Each row has a class, written after it.
[ 23  13 -55  13 -31 -10   8  -9  52   1  -4  -3   3 -12  20 -10   3  -7
  -2  15  32  -1  -2  -1 -19 -28 -10  12   4  23 -26 -35  13  -6  24 -14
  -2  14]  <153>
[ -2 -22 -18 -20  -6  51   0  56  27  -3 -26   4   2   9  -1  12   7 -23
  -9  32 -40 -33 -10  15 -25  18 -11  11   9  53   5   1 -19  24  27 -32
  33   2]  <113>
[  5 -17 -11 -31 -18  -1  11  38   8   9 -10   2  -5  12  -6  24   9  13
  -2   7 -42 -57 -24  12  -9   3  -4  -1  14  28   0  -4 -17   8   3 -15
  20 -12]  <182>
[  1 -18  -6 -29  -5   8  -7  35   7  22   0   6   0  29 -13  21 -16 -15
 -28  -1 -30 -77 -21  29 -13  41   2  -1  24  35  -9  -3  -9  15 -14 -22
   8  -9]  <119>
[ 12  -5 -62   6  21 -19  64  51  40 -70  -8  37   6  14  64 -44 -29  21
  23  32  33  -5 -16 -49 -23 -22  53  -5 -49   7  16 -41 -46 -35 -20 -44
  25   3]  <113>
[ 13  20 -57  51  26 -65  -8  26  64  12  44  47  15  43  46  19 -16 -59
 -16  10  35  10  -1   0  12   7  -9  27 -19  -3 -11 -38   3  -7 -26   2
  -9  -6]  <27>
[ -6  23 -37  25  28 -24 -11   0  42  -9  -2  36  -1   0  25   3  17 -39
  -2  11  17  63 -26  -9  11 -13 -47  13 -14  22 -11  -3   1 -13  17 -10
   0   8]  <40>
[ 35  -4  -2 -13  18 -18 -90  32   5 -92  28  54 -88 -34  11 -55   5  25
  33  14  41 -51 -15  -5 -41  61  20  22 -25 -16  33 -27  30 -31 -23 -12
  16  19]  <49>
[  7  -2  12  -6 -27  11  -6   1   2  -1  -1  -9   3  -6 -13  47  20  -2
  18   1 -30  -6   2   6  23 -29 -11   0   7   1   8 -28 -40  -8   4   9
  18  10]  <182>
[ 26  25 -49  10 -20 -27  18  15  39 -28   0  32  -6 -14  36   6  17 -25
  15  -6  30  33  -5 -16   6 -49 -16  16 -15  17 -14 -41 -10 -11  34 -13
  23   3]  <182>
[ 20  -3 -61   3 -23 -35 -10  -8  52  -1   4  10   8  -8  37   0  -9  -4
  11   9  22  17  -8 -14   2 -33   4  29 -19   6 -16 -50   7   8  16  -9
  23  13]  <27>
[ 39  -9 -36 -22 -11  -8  -5  27   3 -70   0   9 -21  -7  33 -38  18  33
  18  25   9   0   6 -29  -9 -17  61  34 -16 -27   3 -28  30 -11 -32 -14
   2  -4]  <113>
[  1  -1  25   5 -17  26  -2 -15   4  -7  22 -14  22 -11 -25  15 -22 -20
  12  15 -27 -75 -18  -6 -38 -23 -12  12  14 -10  -3 -17 -33  -8  -3  -6
  -1  18]  <153>
[ 20  -1 -52  -4 -18   9   0  89  39 -28   2  32   2  12  26  10   3 -12
 -26  13 -21 -63 -36  24 -22 -19  12  26   3  36  15 -21 -21   7  -1 -42
  11 -30]  <113>
[ 32   8 -46  -1  -7   2  -4   9  49 -55  12  28 -12  -5  26  -1  27 -23
   3  25  29  14  -4 -17 -11 -22   5  34 -26  19  -4 -37   3   8  41 -25
  21   7]  <113>
[-18   1 -21   7  23 -12 -23  50 -14  46   2  17  15  25  15   6 -58 -42
  -5 -36 -38 -37 -28  35   1  24 -17   2  35  29   3   1 -16 -10 -59  10
  -5   7]  <27>
[-12 -27 -18 -37 -24  28   0  39  12  22 -12   5 -11  -5 -12  41   0  -4
   5  15 -71 -54 -23  25   0   3 -24  12  31  32 -11  -7 -22  14   1 -21
  27  15]  <182>
[ 20  -2 -33 -19  -3 -39  -9  40   4 -40  11  31 -34  -8  26 -30 -14  21
  16 -11  14 -36  -6 -32  -1  -4  34  35  -5 -32  -8 -34  14  -4 -42  -8
  10  -5]  <49>
[ 42 -31 -21 -29  -4 -30 -19  32 -15 -26   8  16 -32 -17   4 -33 -12   4
   8 -11  14 -18  -4  -9  -4  14   2  23 -25  -6   4 -23  31 -10 -66  -7
  17  -3]  <177>
[  4 -10  16   1   3  36   9   7   8 -25  19  -5  21 -14 -25  43   1 -31
  17   8  -4 -28   8 -14 -18   3  -7  15 -13   9   8 -33 -23   0  -1  -8
  21  12]  <113>
[ 34  11 -63  -2 -27 -26   5   0  49 -12  -8  14   7  -6  24 -10  14  -9
  -2  16  32  23   1 -23  -1 -33   5  31 -16   3 -22 -20  -3   1  20 -20
  11  17]  <177>
[ 32  10 -59   3 -19 -31  -8  -4  46 -24  -5  20  -8  -5  23 -18  12 -12
 -11  18  25  20  -7 -24  -9 -26   1  27 -23  19 -15 -18  -3  -5  22 -26
  13  31]  <177>
[ -4   6  21  -3 -27   7 -17 -12  17 -15  19  -4  16   3 -27  46  10 -13
 -12  21 -27 -45 -17  -3 -18  -6   8  15  18   0   1 -12 -34  -2  11 -16
  -1  33]  <119>
[ 12 -32  -8 -23 -16   6 -14  31  24  11  -4   8   5  17 -14  34  -9 -31
 -44  22 -45 -73 -29  19 -19  19  -5   7  16  45  -5  -6 -15  20 -11 -35
  22  10]  <119>
[ -2  -6  13   6 -16  25   4 -14   9   3  28 -17  23  -5 -30  72  -6  -8
   6 -11  -2 -49   2 -15  -1  15 -21   9   7   8  -4 -36 -35  -1  14 -14
  21  25]  <46>
[ 33  16 -55  12 -34 -18  -7  -4  44  -5 -12  -1  11  -6  15   6  20 -17
  -7   3  20  41  20 -21  10 -53  -5  28 -24   6 -15 -30 -11   4  12 -12
  14  28]  <177>
[  5  30  38  -4 -30  61  12  10 -13  52  23 -29  58  82 -31  32 -71 -55
   5 -45   4 -94 -11 -32 -22  75 -44   7  33  33  -8   5 -67 -15 -32  23
   3  47]  <153>
[ 36   7 -15 -12  -6 -46 -13  37   3 -44  10  12 -31  -6  28 -41 -12  13
  18 -15  15 -37   9 -33  -2  -3  31  36 -11 -37 -13 -46  19  -1 -61   0
  13  -9]  <49>
[ 32  32  66  33  30 -63 -18  -2  10 -18  17  24  41  67  12 -23 -67 -85
 -37 -16   1 -96 -44 -28 -22  48 -24  -8  -5  33  10  -8 -81 -10  -2  -6
  13  11]  <119>
[-10 -15  -6   2 -25  -2  -9 -19  11 -12  22  -3  16 -38 -15  38 -19 -13
  21  13  -9 -23 -16 -15 -27 -10   1  28  10   2   0 -27  -4  -8  11   0
  13  29]  <27>
[ 15 -28 -10 -20  26  16 -12   4  18  -9 -17   3  -2  17  18   4  18  -7
  38  39 -56  -3 -19   9  11 -37  -8  -9 -31  34  -8 -21 -42   4   4 -14
  44  -5]  <182>
[  1   8 -31  -3   8  -6   2   5  39 -21  -4  53 -35 -18  13 -15  -3 -44
 -12  -1  44   7 -14 -22 -16  17 -32  10 -15  46  -1 -13  -8  10  68 -22
  41  18]  <49>
[  1 -26 -14 -30 -43 -16 -12  19  33  22 -18 -17  -4  32 -12  57   4  13
 -37   3 -59 -66  -9  23  18  10   6  14  42  22 -26 -42 -41  38   2 -29
  18  29]  <119>
[ -2 -11 -40 -14 -48  12  12  62  25 -26 -14   6  -3  25  13  45  16  15
 -19  17 -46 -29 -12 -16 -15 -38  35  35  40  16 -28 -16 -34  12 -14 -33
  21   9]  <49>
[ 30   4 -33 -24 -34 -51 -15  17   4 -57   4  11 -30 -20  21 -29   6  32
  12 -10  31 -18  -1 -27 -19 -24  43  30  -9 -28  -5 -40  32  -1  -6 -17
  -4   7]  <119>
[ -39   13  -16   51   36  102   68   45  -34  -32   -1   22  -13  -63
  -30    4   -9  -99  -79   24   24   51   22   31 -114  -78  -15  -71
    5   34   53   97   47    0   22   -8   -5  -41]  <153>
[ 14  12  -3  -5  13 -48 -25  45 -21 -40  11  27 -30   2  19 -46 -31  11
  11 -30  16 -39  -8 -29 -20  10  18  24  -2 -19   2 -15  23 -13 -54   4
   2 -14]  <49>
[  8   6 -52   5 -12 -21 -12 -11  43 -11  -3  10  -6  -8  25   8 -13 -12
  -6   3  17  20 -22  -3  18 -19 -27  23 -11  19  -9 -26  -4  -6   5  -7
   4  15]  <40>
[ 22 -14  -6 -17  -3 -34  19  35 -11  -4   3  11 -26   3  14 -10  13  18
  23 -22  21 -24  26   9   2  14  13  -1 -14 -19   0 -28  31 -12 -38   3
  -4 -30]  <182>
[  5 -30 -17 -21 -32  23 -21  45  23  15 -41  -3  -1  41   3  14  41  18
 -33  17 -46 -22 -13  28 -12   2   4   6  11  69  12   6 -15  13  25 -37
   7   7]  <113>
[  6 -17 -21  -8 -19  24   7  42   6  21   1  -1  16  33   5  31 -14  -1
 -26  -3 -33 -57 -33   4   2  12  -7   3  15  49   3   0 -31  -6 -18 -30
  16   2]  <46>
[ 27  23 -44  -8 -28 -32   4  -8  40 -27  -6   9  -5 -19  21 -10  15   5
  24  10  19   1 -12 -30  -8 -29  -4  20 -16  16  -9 -28  -2  -5  46  -9
  18  21]  <182>
[ 23 -17 -26 -12  -9  -6  23  13  18 -22 -17   1 -14  -4  26 -11   6  -4
   3  -1  -3 -22   5 -13  17 -18  17  14 -29 -13 -13 -42 -13   2 -27 -22
  16 -12]  <40>
[ -9   3 -14 -21 -24   7 -10  37  17  15  -8  11  -6  30  -4  25  13  -5
 -58   7 -47 -41 -29  32 -13  -1   5   1  44  21  -3  18 -13  17  -6 -30
  -5  16]  <119>
[ 11  -3 -61   6 -17 -32 -14  -6  52   0  -4  15  -6 -14  36  -9   0 -11
  12  18  21  29   2  -3   6 -18   5  25 -15   7  -7 -38  10   6  27  -5
  15  22]  <27>
[  18   10  -22   -2   -7  -11  -47   41   15   17    3   -5    4   21
   25  -24  -60   -8   -4  -39   12  -48   -6   17  -57    4  -26   24
    3   33  -13   -7   29  -24 -109  -13  -10   43]  <49>
[ 41  -3 -17 -10 -13 -40 -15  27 -11 -36   4  13 -26   9  12 -44  -5  10
  -2 -18  22 -27   4 -23 -20   5  22  19 -29 -10  11 -13   9 -19 -48 -12
  -2  14]  <177>
[ 52 -24 -27 -17 -14 -47 -29  44  -6 -40   8  28 -40  -1  20 -46 -14   9
  -9 -11  18 -40   0 -12 -10  11  21  28 -28 -21  14 -23  22 -17 -73 -18
   1  11]  <177>
[ 16 -22 -10  -1 -27  -1   3  -6  13 -25  11 -16   5 -12 -31  42  -7 -13
   0  16 -15 -57   9 -19 -18   4  18  23  -4   8  -1 -26 -39  -6  -3 -14
   8  41]  <177>
[ 33 -32  31 -11 -16  -6 -14 -15  -3  -4 -11 -38  32   9 -17  -1  -1  -8
  38  24 -33 -47   4 -15   4 -11  18  15 -30   0  11 -20 -58  -8 -20   5
  10  13]  <177>
[ 13 -18 -15 -12 -16  28   5  21   2  16   6 -19  11  26 -13  19 -29 -12
 -12   9 -29 -69 -19  12 -23   9  -2   2  27  30 -12  -5 -12   1 -35  -4
   2   3]  <153>
[ 40   5 -59   4 -20 -23  -1  -9  60 -26   5  12 -16   2  26  -9  29  -2
   0  34  28  20  -2 -17   8 -31   3  17 -12  -7 -15 -45   2   7  20 -10
  10  20]  <153>
[  3 -18 -13  -4  -6  -2  -3  33  17  14  -2 -16  12  23   8  12 -28 -16
  -1   9 -53 -77  -4   3 -21  12  18  12   4  14 -11 -29 -27  17 -36 -14
  23   9]  <27>
[ -6  -2  19  -5 -29  -2  -9 -14   9   2  19   1  33  -2 -24  53  -6  -7
   6   3 -16 -54 -19  -7  -2  -3  10  22  25  -8 -10 -30 -39 -15   6 -14
  -5  23]  <119>
[ 18 -11  29 -17 -21   3 -11 -17  -2 -31  16  -1 -21 -33 -30  25  12 -15
  18  14 -30 -59  -7 -10  -1   6  -7  11  -6   1  17 -26 -23  -3  23   2
  24  21]  <182>
[  2  14  56   6  25 -25   2 -53   3 -38  22 -14   6  31 -13   0  -2   7
  25  35 -19 -31  -3 -39  -5   1   2 -18 -30 -22  18  -3 -57  -6  23  20
  16  19]  <182>
[-13 -29  15  13  -1   5 -30 -23  21  11 -23 -24  24 -37 -29  48  -6 -16
  22  22 -63 -53 -27  15  16   6 -17   6   3  34  13 -32 -63 -25  -4 -10
   3  38]  <40>
[ 13 -25  26 -11 -34  -7  -2 -15   6  -3   1 -19  -2 -11 -25  44  28  15
  12  16 -32 -38   6   3   9  -8   1   1  -2   6   9 -29 -22  -8   8   1
  12   9]  <182>
[  2   2   9   7  -9  14 -10  23  10 -48   9  -6   5   2 -10  22   6 -13
  11  20 -23 -23  -6 -15 -26  -4   4  22   2  19  18 -17 -31  -4   4 -10
   7  28]  <113>
[ 73  54 -88   0  18 -21 -12   9  20   1   2   7  79 -53  20  14 -35  -9
   9 -65  51   3 -58 -33  38 -61  13   8 -16 -35   3 -45  -6 -36 -93  22
  11 -28]  <40>
[ 10 -29   7  -3 -26  21  -1 -47  14   7  22  -5  15  -5 -29  51   5 -17
   3  21  -2 -42   1  -7  -5  -8  -3  20  17  -5 -25 -33 -13   1  32  -6
   1  15]  <153>
[ 12 -12  -2 -33 -20  14  -9  39   7 -10 -11   3 -27   3 -17  19  20  -2
   2  17 -49 -57 -22   9 -10  26 -13   2  12  38  11  -1 -22  14  21 -10
  31   8]  <182>
[ 35  -7  -8 -22  33 -56  -7  10  -3 -55  30  35 -27 -27  12 -58 -14  10
  45   2  58 -45  -3 -55 -17  23  33  32 -46 -47   2 -31  43   1 -12   9
  17 -44]  <49>
[ 24  -7 -31  -9   9  -9 -31 -12  -6 -47   0  -6 -45 -48   2 -14 -15  -2
  26 -25  12 -15  -5  -3  11   0  -3  12 -34  15   1 -53  15 -10 -23   2
  19   1]  <40>
[ 46 -11 -59 -17 -12  18 -12  19 -16 -55  27 -19   2 -55  -3 -14 -42  35
  77 -13  20 -68 -26 -24 -12 -68  46  10 -54 -24  34 -72 -17 -30 -59  12
  14 -16]  <153>
[ -4 -17   1   2 -16 -23 -18  -1  15  -6  -1 -19  11  -8   1  11  -6   2
  42  22 -37 -35   5 -17  -9  -2  23  27   2 -17   0 -39 -25   2  -5   2
   7  34]  <27>
[-11  -1 -30  22  -9 -23  13  -2  38   9 -14  28  -3  -8  25   8 -15 -23
 -36  -3  25  21  -8   3  12  -8 -33   6  -1  18 -11 -15   1  -9  21 -21
   2  -6]  <40>
[ 23 -15 -46   9  -6 -11  25   7  45  -6   6  22  -1  -9  21  -9  -5 -32
  -1  27  35  -6  -9  -1 -10 -20 -13   6 -14  20 -10 -32   2   2  25 -16
  10 -13]  <153>
[ 12 -20 -42 -42  31  23  20  53 -15  45  -2  24 -15 -33  10 -43 -41 -23
  -9  -5  15 -20 -48  78  -1  29 -30 -45  -3  58  49  48  48 -25 -56  20
   6 -68]  <182>
